Below is a small trained network, with its code and all its weights. Each question gives an input and a class and asks what happens when units are switched off, that is, made to give their printed mean instead of their output.

import numpy as np


def w(rows, s, z=0):
    codes = np.array(rows[::2]) - 128.0
    scale = np.full(codes.shape[1], s)
    scale[-1] = z or s
    return codes * scale


def norm(h):
    return h / np.sqrt((h * h).mean(-1, keepdims=True) + 1e-5)


def f(y):
    return y / 2 * (1 + np.tanh(0.7978845608 * (y + 0.044715 * y**3)))


def log_softmax(a):
    a = a - a.max(-1, keepdims=True)
    return a - np.log(np.exp(a).sum(-1, keepdims=True))


def net(x, mask):
    res = np.array(x, float).reshape(1, 8) / 4 @ E
    u = 0
    for l in range(4):
        y = f(norm(res) @ A[l][:, :-1].T + A[l][:, -1])
        res = res + np.where(mask[u : u + 7], y, B[l][:, -1]) @ B[l][:, :-1]
        u += 7
    return log_softmax(norm(res)[-1] @ U[:, :-1].T + U[:, -1])


A, B = {}, {}
E = w([
[120,131,125,127,127,130,127,128,122,127,128],'x0',
[113,137,104,121,164,167,218,181,160,96,168],'x1',
[90,162,248,81,229,139,129,120,91,153,102],'x2',
[176,216,146,253,130,161,138,54,164,149,167],'x3',
[128,128,130,132,128,122,132,131,125,126,122],'x4',
[126,124,129,129,128,129,128,124,132,126,124],'x5',
[123,127,130,130,130,126,128,128,127,125,125],'x6',
[127,131,129,128,129,130,125,131,133,130,127],'x7',
],0.0057)
A[0] = w([
[163,160,63,232,73,141,130,83,169,116,166,80],'L0N0',
[176,157,176,181,162,167,162,62,173,183,153,4],'L0N1',
[151,73,56,111,45,91,130,161,153,109,125,165],'L0N2',
[128,120,142,154,121,144,138,117,155,168,155,129],'L0N3',
[110,147,99,127,160,174,254,186,162,82,174,182],'L0N4',
[124,162,105,203,86,145,126,104,142,102,145,64],'L0N5',
[133,99,62,107,83,134,120,166,137,127,133,124],'L0N6',
],0.0059,0.0038)
B[0] = w([
[211,82,151,42,54,110,177,166,161,210,41,236],'L0N0',
[40,213,68,175,142,139,39,178,63,2,155,178],'L0N1',
[77,252,122,235,173,174,57,112,78,61,173,234],'L0N2',
[127,117,80,169,76,136,124,150,107,88,97,139],'L0N3',
[137,84,108,165,184,241,191,133,163,166,107,254],'L0N4',
[182,108,124,96,80,119,156,140,131,150,93,169],'L0N5',
[89,239,151,177,145,130,93,111,136,70,166,183],'L0N6',
],0.0044,0.0061)
A[1] = w([
[170,253,53,175,83,121,100,133,191,87,196,97],'L1N0',
[114,144,154,71,187,150,233,164,164,140,129,2],'L1N1',
[102,183,144,110,115,48,72,120,145,76,166,53],'L1N2',
[100,16,178,18,189,107,162,144,137,190,68,69],'L1N3',
[122,143,159,207,149,204,72,74,136,105,134,114],'L1N4',
[118,165,180,104,76,32,38,121,90,91,115,240],'L1N5',
[86,66,54,76,62,76,125,154,150,76,169,67],'L1N6',
],0.0051,0.0028)
B[1] = w([
[73,49,246,69,178,123,149,130,114,134,135,234],'L1N0',
[87,43,126,163,25,99,102,141,160,70,185,166],'L1N1',
[105,126,194,105,101,87,126,46,89,200,190,147],'L1N2',
[161,1,122,65,82,167,147,105,151,136,239,215],'L1N3',
[90,164,75,138,171,36,59,146,103,107,156,192],'L1N4',
[179,197,85,158,57,88,73,40,78,205,126,254],'L1N5',
[110,236,134,164,171,131,94,135,140,123,112,123],'L1N6',
],0.0043,0.0053)
A[2] = w([
[81,253,106,184,183,139,109,76,89,150,74,191],'L2N0',
[98,201,57,189,176,147,153,183,174,43,145,95],'L2N1',
[128,68,124,59,82,66,45,88,100,129,183,27],'L2N2',
[110,193,76,136,129,46,20,38,109,136,212,5],'L2N3',
[50,108,158,111,238,173,187,204,124,13,205,70],'L2N4',
[155,184,116,172,70,19,81,164,133,121,109,106],'L2N5',
[35,193,138,195,252,160,130,211,127,64,131,17],'L2N6',
],0.0048,0.0023)
B[2] = w([
[82,49,161,158,148,107,78,200,167,53,134,226],'L2N0',
[158,198,99,92,227,158,148,167,28,149,17,212],'L2N1',
[183,225,113,204,181,180,228,141,53,195,124,197],'L2N2',
[115,12,184,118,166,149,212,189,138,123,183,236],'L2N3',
[111,149,85,79,108,175,31,205,173,56,93,253],'L2N4',
[69,16,193,60,121,115,95,101,161,81,112,176],'L2N5',
[173,243,4,119,157,180,82,83,33,121,2,227],'L2N6',
],0.005,0.0053)
A[3] = w([
[37,143,198,205,158,10,66,99,95,92,213,4],'L3N0',
[83,105,65,115,223,204,174,172,160,70,123,181],'L3N1',
[161,140,132,162,150,138,254,131,180,198,127,16],'L3N2',
[146,57,186,125,63,90,91,86,117,144,163,221],'L3N3',
[99,146,182,131,161,73,107,89,15,145,187,172],'L3N4',
[189,169,121,70,127,96,201,60,61,222,172,47],'L3N5',
[176,133,126,94,54,47,89,36,164,166,74,33],'L3N6',
],0.0063,0.0034)
B[3] = w([
[204,36,9,154,3,53,83,67,121,56,237,216],'L3N0',
[106,132,192,138,121,40,97,80,134,153,152,255],'L3N1',
[174,31,42,166,65,167,162,178,80,118,121,159],'L3N2',
[104,207,107,143,134,88,135,106,121,131,128,239],'L3N3',
[203,74,90,154,117,162,179,103,101,123,130,235],'L3N4',
[204,118,220,122,219,139,178,72,51,167,80,180],'L3N5',
[19,208,210,45,188,85,126,125,196,164,90,165],'L3N6',
],0.0074,0.0071)
U = w([
[177,61,24,213,37,45,50,40,55,57,228,164],'0',
[33,240,65,204,237,193,29,206,115,56,48,187],'1',
[69,255,209,88,39,20,142,49,235,234,29,6],'2',
[225,66,18,231,29,230,231,229,168,175,56,36],'3',
[228,72,223,107,203,161,222,33,18,237,107,68],'4',
[24,22,229,21,136,182,113,210,239,106,236,156],'5',
],0.0093,0.0026)

Each question gives the input, the list of numbers given to net, and the class t.
The units are the neurons (one row each of A and B). Each row of codes is followed by its name. A weight is (code - 128) times the scale printed after its matrix; where a second scale follows, it is the last column's (A, B and U).
mask holds one flag per neuron, layer by layer. A switched-off neuron (its flag False) gives its mean, the last column of its row in B, instead of its output. The means were averaged over made-up inputs and are rounded, as every weight is.
A unit's drop is (log p(t) with every unit on - log p(t) with that unit switched off) / (log p(t) with every unit on - log p(t) with every unit switched off).
The circuit of an input: a set's keep is (log p(t) with only the set's units on - log p(t) with every unit switched off) / (log p(t) with every unit on - log p(t) with every unit switched off). Starting from the 12 units with the biggest drops (on a tie, the unit counted first), units are removed one at a time, each time the one whose removal leaves the highest keep (on an exact tie, the one counted first), for as long as the keep stays at least 0.8.
units of the circuit, in order: the units of the circuit, biggest drop first
k most important neurons: the k neurons with the biggest drops, biggest first
k most important neurons of layer l: the k neurons of layer l with the biggest drops, biggest first
drop of u: that unit's drop, to one decimal
input [2,-2,1,-6,-3,-8,-3,6], class 4: most important neuron of layer 2	[L2N2]
input [4,-7,3,0,5,3,3,5], class 4: 3 most important neurons	[L0N2, L0N1, L0N6]
input [0,0,1,0,2,0,1,6], class 4: 3 most important neurons of layer 0	[L0N2, L0N6, L0N4]
input [2,0,-4,4,-1,1,7,1], class 2: 3 most important neurons	[L0N0, L3N6, L0N4]
input [0,-3,2,0,-4,-7,4,2], class 4: 2 most important neurons	[L0N2, L0N6]
input [-1,-7,5,1,8,-2,-8,-7], class 0: 2 most important neurons	[L0N0, L3N0]
input [6,0,-6,5,4,6,7,-2], class 2: 3 most important neurons	[L0N0, L3N6, L0N4]
input [-1,-1,6,1,2,-7,7,0], class 0: 2 most important neurons of layer 0	[L0N0, L0N4]
input [-4,6,0,-7,-6,-8,6,-5], class 1: 2 most important neurons	[L0N0, L0N2]
input [-1,8,-1,8,-1,0,-1,4], class 3: 2 most important neurons	[L0N0, L0N2]
input [-1,6,-1,1,-4,-7,5,-7], class 3: 2 most important neurons	[L0N4, L0N2]
input [-2,0,8,4,6,-4,-1,4], class 0: 3 most important neurons	[L0N4, L3N0, L2N0]
input [4,0,-1,4,4,5,-7,-5], class 2: 2 most important neurons of layer 0	[L0N0, L0N4]
input [-3,4,-5,7,-2,7,3,-6], class 3: units of the circuit, in order	[L0N0]
input [3,-4,-6,1,-3,4,-2,-8], class 2: 3 most important neurons	[L0N0, L0N1, L0N5]
input [1,6,-1,7,1,2,8,4], class 3: 2 most important neurons	[L0N0, L0N2]
input [-4,4,1,-3,-5,-3,-4,3], class 5: 2 most important neurons of layer 0	[L0N2, L0N1]
input [-4,0,1,-6,-4,4,4,6], class 4: 3 most important neurons	[L0N4, L0N1, L3N5]
input [-1,-8,-4,6,0,-4,0,5], class 2: drop of L0N0	0.4
input [-8,6,-4,6,2,-2,2,2], class 3: drop of L0N0	0.7
input [4,1,-5,-7,-4,5,3,-3], class 1: drop of L2N6	0.2
input [-8,-6,1,0,-4,5,-4,-7], class 4: most important neuron of layer 0	[L0N2]
